Below is a small trained network, with its code and all its weights. Each question gives an input and a target symbol and asks what happens when units are switched off, that is, made to give their printed mean instead of their output.

import numpy as np


def w(rows, s, z=0):
    codes = np.array(rows[::2]) - 128.0
    scale = np.full(codes.shape[1], s)
    scale[-1] = z or s
    return codes * scale


def norm(h):
    return h / np.sqrt((h * h).mean(-1, keepdims=True) + 1e-5)


def f(y):
    return y / 2 * (1 + np.tanh(0.7978845608 * (y + 0.044715 * y**3)))


def softmax(a):
    e = np.exp(a - a.max(-1, keepdims=True))
    return e / e.sum(-1, keepdims=True)


def log_softmax(a):
    a = a - a.max(-1, keepdims=True)
    return a - np.log(np.exp(a).sum(-1, keepdims=True))


def net(x, mask):
    ids = ['βεζηλπτφψω'.index(c) for c in x.split()]
    T = len(ids)
    res = E[ids] + P[:T]
    u = 0
    for l in range(2):
        q, k, v = (norm(res) @ M[l].T for M in (Q, K, V))
        z = softmax(np.where(np.tri(T) > 0, q @ k.T / 2**0.5, -1e9)) @ v
        res = res + np.where(mask[u], z, O[l][:, -1]) @ O[l][:, :-1]
        u += 1
        y = f(norm(res) @ A[l][:, :-1].T + A[l][:, -1])
        res = res + np.where(mask[u : u + 8], y, B[l][:, -1]) @ B[l][:, :-1]
        u += 8
    return log_softmax(norm(res)[-1] @ U[:, :-1].T + U[:, -1])


Q, K, V, O, A, B = {}, {}, {}, {}, {}, {}
E = w([
[125,163,189,112,10,115,192,124,129,146],'β',
[102,176,161,148,201,118,28,190,6,155],'ε',
[83,149,115,158,201,122,103,173,99,196],'ζ',
[47,186,154,108,144,66,60,99,78,162],'η',
[109,92,88,159,97,137,154,71,146,170],'λ',
[61,173,202,101,178,120,93,44,134,184],'π',
[76,233,190,98,232,152,126,163,129,121],'τ',
[151,104,159,170,73,235,114,141,202,157],'φ',
[79,145,134,211,118,65,169,177,86,139],'ψ',
[114,137,155,129,89,89,147,83,174,64],'ω',
],0.019)
P = w([
[110,175,75,65,81,88,111,119,155,145],'0',
[70,86,164,84,92,170,87,137,132,115],'1',
[27,176,144,241,123,148,119,115,119,65],'2',
[139,122,86,56,94,100,147,139,147,116],'3',
[108,105,172,95,116,140,86,142,118,157],'4',
[67,178,132,241,140,116,126,86,92,108],'5',
[157,124,84,79,119,83,147,145,148,129],'6',
[138,104,164,110,130,125,85,151,105,171],'7',
[114,196,143,252,170,115,138,102,67,101],'8',
[189,106,79,89,132,86,171,145,120,142],'9',
[146,91,161,117,147,103,102,151,88,176],'10',
[139,204,123,233,91,152,63,54,115,153],'11',
[164,98,77,74,135,79,149,144,176,106],'12',
],0.016)
Q[0] = w([
[214,80,98,65,136,76,76,185,147,243],'L0H1',
[135,242,116,251,128,119,118,88,96,207],'L0H1',
],0.016)
K[0] = w([
[135,3,79,90,213,189,136,174,79,107],'L0H1',
[214,222,99,191,164,174,172,102,81,78],'L0H1',
],0.019)
V[0] = w([
[154,255,67,157,113,138,147,116,177,150],'L0H1',
[147,61,82,134,190,37,19,120,246,41],'L0H1',
],0.006)
O[0] = w([
[96,91,91,180,116,56,137,131,105,166,250],'L0H1',
[167,157,151,35,2,174,248,106,2,209,17],'L0H1',
],0.0042,0.0012)
A[0] = w([
[109,58,225,57,178,154,95,147,107,182,240],'L0N1',
[106,94,190,136,114,169,85,56,88,97,92],'L0N2',
[187,140,15,49,130,78,94,68,117,81,193],'L0N3',
[112,88,95,82,138,95,127,252,114,136,50],'L0N4',
[70,120,217,163,161,184,87,137,66,155,4],'L0N5',
[114,34,115,78,122,89,118,114,180,180,151],'L0N6',
[71,102,24,28,174,75,220,107,121,122,150],'L0N7',
[103,183,164,134,162,162,194,126,151,107,125],'L0N8',
],0.013,0.003)
B[0] = w([
[134,79,197,122,94,200,31,173,133,148,249],'L0N1',
[161,194,108,164,116,137,110,211,163,134,204],'L0N2',
[48,120,93,80,37,97,102,69,82,167,194],'L0N3',
[153,114,143,134,57,144,160,178,118,224,203],'L0N4',
[125,182,100,135,115,58,249,108,154,98,255],'L0N5',
[127,141,109,136,93,209,204,140,66,134,190],'L0N6',
[68,109,76,187,200,80,89,101,195,70,230],'L0N7',
[146,69,76,122,161,153,116,64,126,195,178],'L0N8',
],0.013,0.0077)
Q[1] = w([
[105,144,154,72,145,138,152,203,137,175],'L1H1',
[88,60,37,65,144,139,159,125,102,4],'L1H1',
],0.02)
K[1] = w([
[178,21,148,117,148,194,156,196,123,104],'L1H1',
[71,144,112,60,6,160,113,102,247,56],'L1H1',
],0.018)
V[1] = w([
[91,187,146,91,209,217,143,90,182,212],'L1H1',
[163,63,177,206,69,68,136,1,230,186],'L1H1',
],0.016)
O[1] = w([
[12,174,138,125,212,187,57,92,36,136,96],'L1H1',
[4,219,177,23,132,229,224,244,254,130,255],'L1H1',
],0.0073,0.009)
A[1] = w([
[117,73,74,140,99,213,196,101,73,104,2],'L1N1',
[197,138,165,122,99,104,170,106,151,112,130],'L1N2',
[146,93,59,47,218,103,98,157,141,105,121],'L1N3',
[166,90,107,144,93,105,170,6,163,81,136],'L1N4',
[149,170,155,204,114,157,152,37,127,115,94],'L1N5',
[180,198,114,137,78,130,206,109,120,135,106],'L1N6',
[127,127,105,145,199,76,100,127,243,62,111],'L1N7',
[129,170,109,158,93,165,121,146,136,154,32],'L1N8',
],0.024,0.0075)
B[1] = w([
[144,69,190,205,94,194,184,161,48,59,149],'L1N1',
[68,162,191,194,223,74,164,138,124,95,185],'L1N2',
[38,46,129,100,96,72,248,39,147,174,140],'L1N3',
[183,201,98,62,140,143,60,49,184,223,187],'L1N4',
[129,90,64,82,62,107,104,166,70,76,190],'L1N5',
[64,91,132,49,130,251,173,117,200,177,253],'L1N6',
[224,86,199,241,126,57,30,101,28,122,240],'L1N7',
[145,83,84,133,155,74,153,79,64,155,207],'L1N8',
],0.019,0.012)
U = w([
[165,162,131,225,182,104,97,193,172,83,196],'β',
[198,167,100,94,144,120,95,87,190,135,181],'ε',
[149,59,150,69,107,163,128,159,97,1,199],'ζ',
[162,107,140,61,84,125,147,164,78,217,48],'η',
[116,177,97,239,85,213,157,85,137,150,57],'λ',
[80,164,5,222,181,134,134,170,136,187,67],'π',
[36,167,90,124,84,71,117,171,124,43,123],'τ',
[69,118,143,146,181,225,11,168,144,120,83],'φ',
[98,20,194,125,213,132,139,37,123,147,1],'ψ',
[156,152,91,70,164,137,238,158,194,94,251],'ω',
],0.0075,0.0068)

Each question gives the input, a string of symbols that net reads in full, and the target symbol t.
The units are the heads (2 rows each of Q, K, V and O) and the neurons (one row each of A and B). Each row of codes is followed by its name. A weight is (code - 128) times the scale printed after its matrix; where a second scale follows, it is the last column's (O, A, B and U).
mask holds one flag per unit, layer by layer, with each layer's heads first. A switched-off unit (its flag False) gives its mean, the last column of its rows in O or B, instead of its output. The means were averaged over made-up inputs and are rounded, as every weight is.
A unit's drop is (log p(t) with every unit on - log p(t) with that unit switched off) / (log p(t) with every unit on - log p(t) with every unit switched off).
The circuit of an input: a set's keep is (log p(t) with only the set's units on - log p(t) with every unit switched off) / (log p(t) with every unit on - log p(t) with every unit switched off). Starting from the 12 units with the biggest drops (on a tie, the unit counted first), units are removed one at a time, each time the one whose removal leaves the highest keep (on an exact tie, the one counted first), for as long as the keep stays at least 0.8.
units of the circuit, in order: the units of the circuit, biggest drop first
k most important neurons: the k neurons with the biggest drops, biggest first
k most important neurons of layer l: the k neurons of layer l with the biggest drops, biggest first
input λ λ ω ω ω ω ψ η, target ω: units of the circuit, in order => [L0N5 L1N7]
input ε ψ ω ω ω ε φ ω λ, target ε: units of the circuit, in order => [L1N4 L1H1]
input ε η ψ β ω λ π, target φ: 2 most important neurons => [L0N1 L0N6]
input ω ψ τ η ω ψ ω λ ζ β ψ ψ ω, target ε: units of the circuit, in order => [L1N4]
input ζ ψ ω ζ, target π: 2 most important neurons => [L0N4 L0N7]
input ψ ω β ε η ω η ζ ω π ω, target η: 2 most important neurons => [L0N1 L0N4]
input φ β ε ε φ η ψ ω ε β λ ω λ, target λ: units of the circuit, in order => [L0N6 L1N1 L0N7 L1N4]
input ω ω ω β ψ ζ β φ λ, target ζ: 4 most important neurons => [L0N4 L1N5 L0N3 L0N7]
input η ε φ π, target φ: units of the circuit, in order => [L0N7 L0N1]
input ε ω ψ λ, target λ: 3 most important neurons => [L0N6 L1N1 L0N3]
input τ ω ω ω π τ, target ω: 3 most important neurons => [L0N7 L0N5 L1N7]
input ω ψ ε η φ ψ, target ε: 3 most important neurons => [L1N4 L0N1 L0N4]
input ζ ψ ω ω β ω φ φ ε η, target τ: units of the circuit, in order => [L0N3 L1N6 L0N7]
input ψ φ β ε ω λ, target β: units of the circuit, in order => [L0H1 L1N6]
input ω λ ε φ ψ π ω τ ω, target π: most important neuron => [L0N8]
input λ ω η τ ω ψ λ ω ε η ζ, target η: 4 most important neurons of layer 0 => [L0N1 L0N5 L0N4 L0N7]
input ζ ω τ ω ω ω φ, target ζ: units of the circuit, in order => [L1H1 L1N1 L1N5]
input ψ τ ζ ψ λ π φ ζ ω τ ω, target φ: 2 most important neurons => [L0N5 L0N8]
input ψ ω β ψ λ, target ζ: units of the circuit, in order => [L0N6 L1N1]
input η ε ψ φ φ, target ω: units of the circuit, in order => [L1N7]
input ε λ ω β π ψ β ε λ β ψ τ, target ψ: 4 most important neurons => [L0N5 L1N7 L0N7 L0N6]
input λ β ω ψ ω ζ η ω ω, target ζ: 3 most important neurons of layer 0 => [L0N4 L0N3 L0N7]
input ω η ψ λ ω ω π ω β, target ω: 3 most important neurons of layer 0 => [L0N7 L0N1 L0N8]
input η ζ β ε ζ β τ ψ τ ω, target ε: 2 most important neurons => [L0N3 L1N4]
